In the rows, 128 means zero.
Each row is followed by its class number.
[139 168 138 145 197 116 140 139 149 118 142 107 160  66 121 136 133 184
 116 122 210  91 132  81 136 124  72 123 133 130 136 161 128 134 125 118
 154 134  90]
1
[108 129 147 152 105 123 116  41 119 135  21 122  81 207 110 111 131 103
  89 127 123 164 107  96 105  44 132 108  92 103  85 100 105 103 175 165
 126 109 166]
2
[210 141 129 120 121 124 127 199 120  93 163 165  93 136  84 178 101 154
 230  75 191 119 158 100 175 173  89  98 147 117 159 122 138 132 118  91
  87 135  70]
3
[159 141 167  97  99 157 145 105 113 105 161 124 127  61 144 133 124  97
 124  99  97 141  90  83  88 156 103 123 154 151 151 121 145 128 138  75
 147 122  93]
4
[ 91 105 123 120  90 128 136 120 133 140 188  94 127 129 127  89  61 132
  22 166 114  81  83  95 131 117 166  93 112 186 152 138 127 110 124 155
 158 118 132]
8
[ 81 145 127 117 184 128  95 129 186 130 126  84 183 107  65 119 172 147
  96 158 173  88 132 100 138  85 163 148  91  87  78 142 158 126 139 140
 155 105 156]
8
[150 116 165 113 131 126 114 121 147 107 210 182 156  73 144 182 142 139
 212  86 155 132 123 120 148 139  61 159 102 143 182 106 183 157 137  93
 135 116 157]
0
[102 117  83 179 157 120 148 138 117 131 126 142 143 136 159 111  82 176
  85 143 168 100 116 129 137 119 136 131 159 148 108 155  82  95 100 135
 144 148 111]
6
[109 123  96 107 133 125 139 165 175 116  74 115 137 103  84 132 171  62
 105 148 211 149 113  80 176  88 164 136  70  76  70 133 124 142 182 159
 150 101 129]
8
[107 148 164  69  79 125 126 151 122 101 183 104  99 123  93 113  84 149
  73 116 117  90 101 116 145 163  95 112 108 115 157 126 171 129  80 110
 178 123 147]
3
[157 132 118 171 148 127 141 123 123 120 132 162 165 115  98 174 190 144
 191 120 150 135 147  55 122 156  95 137  73 145 194 119 145 214 118 117
  83 119 128]
7
[177  70 107 106 117 148  65 151 138 133 157 117 150  83 142  92 107 172
  35 119 213 141 202 108 100 144 135 111 102 178 152 125 152 159 140 106
 116  98  86]
1
[173 160 128 141 143 130 118 115 101 158  99 106 129 137  65 127 145 151
  66 138 161 126 175  86 131 123 149 124 132  65 113 147 114 113 152 133
 149 125  92]
5
[129  98  96  94 118 146 117 114 153 146  66  97 162 114  96 134 169  62
 100 129 107 135 130 108  79  95 137 150  85  85 113 165 124 118 146 117
 163 109  93]
7
[ 88 103 129 110 130 121  92 112 156 129  76 114 101 155  89  70 133 115
 134 143 163 166 140 162 133 103 169  99 103  97  69  87 161 136 172 226
 132 123 188]
5
[110 124 141 146 164 104 156 132  76 124 106 169  97 129 118 154 149 153
 169 119 127  94 105  89 138 141 127 183 138 113 157 126 121 123 149 134
 133 148 114]
7
[144 168 146 138 109 131 140 137 145 107 172 140 182 105 151 148 142 179
 109 100  93 124 147 129 137 169 111 123 180 111 115 118 164 124 114 107
 158  95 153]
2
[114 141 114 141 104 148 150  66 121 138 167 148 162  99 143 136 128 168
 108 105  86 154 103 133 102 144 119 113 104 131 131 128 147 147  61 141
 173 134 125]
3
[113 130 108 127 125 129 166 104 112 124 155 118 147  84 102 129 160  97
  48 112 141 109 129 158 147 153 130 139 118  70 116 161 139 113 191 130
 151 133 130]
4
[152  95 122 113 133 126 100  84  83 115 120 130 145  60 138 130 138 144
  55  68 106 112 166  97  78 146  91 154 106 140 161 185 125 130 188 104
 131 114  73]
6
[125 116 139 166 162 107 137  81 145 172 100 191 163 148 150 114 153 180
 152 122 113 134 126 120 131 111 180 159  90 148 109 148 121 104 129 207
 147 141 169]
5
[137 114 116 114 147  92 118 169 129 137 105 126 144 146 145 106  87 136
 128 137 123  92 113 147 165 115 143 149 183 132 100 180 122  68 120 155
 143 140  88]
5
[ 51 129 110 122 179  94 139 143 147 136 134 122 113 113 109 129 148 114
 170 133 160 128 136 143 164  79 144 189  91 112  74 153  87 145 122 148
 133 134 146]
7
[112 167 167 118 133 146 174 143 101 129 186 167 110 124  92 143  98 206
  93  89 126 112 121 124 150 138 132 142 141  78  99  95 124 125 170 161
 201 111 130]
1
[170 130  95 154  94 108 127 128  55  99 119 156 145 180  95 142 115 168
 153 125  76 109 112 110 124 152 128 108 122  85 196 135 117 121  65 113
 130 159 103]
7
[ 93 150 138 166 119 130 165 108 173 135 202 145 177 107 155 153 129 204
 155  88 126  70 116 104 138 181  76 115 179 114 146 120 144  85  87 106
 199 109 119]
4
[157 163 119 133 115 111 145 165 145  92 181  86 127  90  92 142 162 102
 143 123 176 112 133 118 169 155 120  84 111 120 138 144 148 150 130  91
 145 113 119]
3
[ 87  84  95 139 160 128 127 111 171 122 169 116 157  91 118 133 142 152
 135 123 119  94 111 130 113 117 150 130  86 166 117 162 128 132 130 131
 107 116 140]
8
[183 140 133 173 182 139 134 102 100 123 142 173 142  80 144 168 157 183
 134  91 212 133 160  87 126 141  81 122 102 143 162 113 135 154 145 119
 126 123  94]
2
[ 85  86  88 116 134 143 104 155 190 152 177  75 154 109  63 140 111 120
  34 167 220  61 116 146 137 112 136 143 113  95  93 181 151 108 113 109
 206  93  96]
4
[113 152 115 125 126 136 130 140 171 112 164 104 182  69 116  83  97 137
  25 142 155 148 119 126 131 106 163 125 130 139  71 121 154 147 129 153
 166 101 128]
2
[ 95 123 110 146 140 119 108 142 192 125 195 144 112 120 106 120  94 113
 149 108 195 136 165 179 161 125 135 149 102 114  96 132 128 132 107 122
 131 115 109]
7
[123 147 130 165 149 107 151  97 128 150 150 124 145  95 120 130 148 169
  87 103 173 115 151 122 159 152  61 143 110  91 130 160 123 126 114 122
 163 123 137]
3
[126 117 139  99 161 153 110 156 172 134 147 102  93 130  96 126 104  99
 214 162 176 108 119 123  87  93 127 126 113 175 174 102 110 137  90 112
 109 154 119]
3
[196 118 130 104 125 127  63 165 156  95 113 110 112 150  97 122 139  86
 202 128 197 133 176 110 129 134 120 103 124 147 166 126 147 139 114  80
  52 127 101]
3
[125 178 137 181 110 117 155  49 158 147  94 123 108 134 177  97 138 151
 109 123  90 168 125 102 103 123 151 110 133 143 146 142  67  98  69 126
 104 147  88]
1
[135 131  91 108  82 118 127 186 177 117 192 105 185 135  62 159 163 158
 134 126 161  98 165 105 136 130 119 154  97 110 132 154 179 142  90  71
 132  97 129]
8
[163 143 131 116 160 126 135 135 122 148 129  89 162  77 136 130 213 144
 101 123 189 134 175 130 108 124  50 175 109 114 160 127 151 150 139  81
 150 108 112]
5
[108 136 130 175 124 162 157  97 192 136 195 135 147 137  91 153 114  96
 143 151 107 102  83 128  99 123 135 139 149 124 174 105 122 123 129 126
 151 105 114]
7
[ 94 112  76 152 137 135 168 141  97 110 159 127 131 138 115 128 130 126
 135 147 143  95 124 114 139 137 185  94 137 164  92 135 127 137 125 136
 108 140 133]
2
[131 142 110 129 141 104 128 204 119 130 118 123 159 121 104 145 110 172
 139 154 160 104 146  92 138 108 131 159 168  98 120 140  93 145 121 124
 194 114 101]
0
[113  78 130  93  60 137 102 102 110 141 143 135 108 167 102 126 100 142
 152 131  94 124 108 137 119 123 158  99 147  72 121 117 120  69 115 160
 203 115 161]
0
[119 131  76 123 121 148 141 142 180 124 204  81 225  53 131 119 157 109
  57 153 135 103 126 114 113 129 181 132 130 160 122 175 128 138 100  84
 157 103  86]
4
[ 90 100 124  98 129 144 135 129 123 129 158  99 117  86 164  76  69 133
  73 151 173 123 109 111  88 115 107 131 170 198 122 135 118 135 114 143
 155 128  95]
1
[135 105 126 108  99 139 145 115 118 129 168 128 155  96 147  98 105  89
 139 126 128 119 112 138  83 133 132 143 187 150 131 137 137  83 149 124
 177 142 107]
4
[104 177 146 141 159 113 157 114  99 111 189 124 122 179 127 135 132 163
 151 120 126  71 128 168 153 124  75 155 199  96 124 158  93  82 110 116
 151 119 134]
5
[128 143  96 159 157 127 145 160  98 137 111 135 140 149 125 131 134 174
 136 110 141 127 176 129 154 142 163  77 134 103  80 107 112 139 149 157
 136 129 124]
7
[104 124 106 176 167  95 123  61  84 153  93 104 159 157 104 121 189 113
  87 136 104 105 156 154 141  76 149 145  69  99 106 145 129 123 175 126
 105 141 166]
2
[125 136 130 143 123 123 161 159 179 128 181 145 167  87 113 114 123 167
 123 138 139 126 104  76 141 123 168 157 108 153 135 130 105 145 107 131
 153 113 130]
1
[139 133 112 106  88 132 117 155 105 149 191  95 131  99 110 140 114 141
  47 130 132 118 177 136 144 163 124 120 112 104 149 134 142 154  90  81
 174 124 116]
3
[150 133 110 126 118 110 118 152 131 154 142 113 167 114  96 182 163 174
 123 110 105 125 174 124 156 110 154 129 109  78  70 160 123 119 123 106
 175 101 146]
2
[114  95  99  53  93 113  92 200 157 100 207  77 137  83 122  97  86 131
 119 111 106  81 171 150 135 150 169  97 120 153 134 170 124 119 107  99
 147 121  91]
1
[164  98  96 141  95 124 116 129 107 138 132 133 141 105 123 139 117 103
 155 119 106 146 141 140 139 161 163  75 109 107 124 140 127 130 115 118
 143 153 110]
4
[108 165 111 139  93 150 164 136 185 149 155 114 165 146  77 207 140 131
 132 163 138 116  83  98 142 107  95 123 117  77 123 155 122 133  58 125
 203 104 145]
6
[ 95 101 122  98 134  95 116 132 122 130 120 120 144 119  99 111 144 146
  84 139 131  87 104 112 162 120 156 172  90 117 138 170 134 115 121 145
 115 141 139]
4
[137 146  85 143 110 125 141 120 125 115 180  95 154  94  64 165 202  87
 129 122 172 128 177 144 119 122 126 141  95  72 114 176 125 147 160  90
 175 106 119]
6
[128  99  98 106 101 154 128 178 130 127 180 122 139 119  87 149  97 123
 106 148 164 105 123  99 131 116 129 137 134 112 166  98 114 156 140 115
 176 100  75]
1
[143 132 147 161 144 127 138  57  90 136 175 163 108 141 183 142 116 141
 136 102 121 112 106 154 139 108 144 121 146 146 135 151  97  57 133 106
 144 138 105]
0
[161 134 100 153 157 109 134 137 105 138  61 182 119 133 130 160 132 120
 145 131 166 157 147  55 168 117 185 131  85 122 112 167  82 136 119 144
  89 168 111]
7
[142  98  97 170 135 147 110 116 148 148  80 193 192 147 123 143 126 184
 128 146 101 120  82  84 139 132 203 113  82  97 153 128  97 106  69 185
 170 131 118]
6
[ 90 122  99  90 137 116 118 146 113 108 180  66 114 121  76 131 150  70
 122 115 146  91 182 192 143 105 106 142 110  91 105 174 106 129 182  95
 121 119 131]
6
[136 120 124 148 113 133 154 115 121 153 105 166 128 164  69 128 160 119
 150 126 155 131 142  85 149 139 161 140  89  77 131 117 131 126 152 155
 127 135 124]
1
[135 107  59 135  69 161 128 126 187 136 140  90 130 139  81 108 108  48
 114 157 132 154 126 179 106 130 180  85 146  62  89 144 103  89  93 128
 188 110  71]
5
[133 144  63 195  72 111 157 107 113 125 147 135 156  94 132 158 158 147
  43 113 135 150 167  67 156 166 154  96  78 109 137 146 132 183 109  76
 144 123  93]
1
[135  87 133 101  82 128  99 146  94 111 156 138 141 111 150 108  64 195
 104 124  94 115  99  90  99 145 124  88  90 161 159 113 148 142  57 103
 202 137 148]
1
[136 128 152  82 176 111  93 174 148 124  87 116 144  96  96 124 162 145
 139 128 187 118 137 119 144 100 131 187 138  90 102 138 133 121 165 142
 139 113 114]
4
[132 135 142 134 142 150 141 120 129 144 136 153 144 131  97 145 145 194
 146 129 129 117  99 123 108 127 151 130 124 111 134 124 124 115 120 193
 182 115 125]
6
[ 88 111 133 179 192 131 146 125 138 156 139 163 139 115  99 140 136 219
  93 140 177 100 103  77 149 120 162 142  83 136 116 103 124 155 152 189
 162 107 165]
7
[141  99  53 144  99 150 124 109 125 123 102 114 109 120 120 114 137  75
 188 133 152 166 162 158  83 153 186  42 132 120 124 111 133 127 116 147
 123 171  87]
3
[ 87  94 139  90 171 151 107 104 116 157 135 179 136 147 150 114  89 127
 149 103 123 117 119 181 133 109 166 125  92 119  57 143 132  90 120 208
 201 137 142]
7
[170 136 137 143 150 124 117  91  60 132  79 167 110 160 145 147 116 194
  96 114 164 150 142 151 117  94  96 109 107  89 156 105 113 114 157 151
 136 160 158]
0
[110 108  69 119 157 141 108 129 149 137  95  88 193 123 112 113 167 144
 122 135 168  93 164 130  82  93 152 129 152 108  92 161 129  78 141 132
 157 129  97]
6
[128 122  81 167 117 111 131 117  95 123 126 163 136 185  94 176 182 145
 187 111 162 121 167 158 166 145 127 119 104  68 113 131 160 134 101 135
 125 131 128]
2
[124 122 163 138 107 130 120 101  72 152 203 156 100 189 114 145  44 183
 132 129  63  76  95 165 146 122 155 107 165  94 115 127 101  43  81 140
 216 138 159]
2
[158 132  55 125 140 129 156 169 122 162 103 122 157 108 129 147 157 131
 148 137 216 125 179 103 161 155 143  87 131  93 104 161 137 100  85 135
 158 171  68]
5
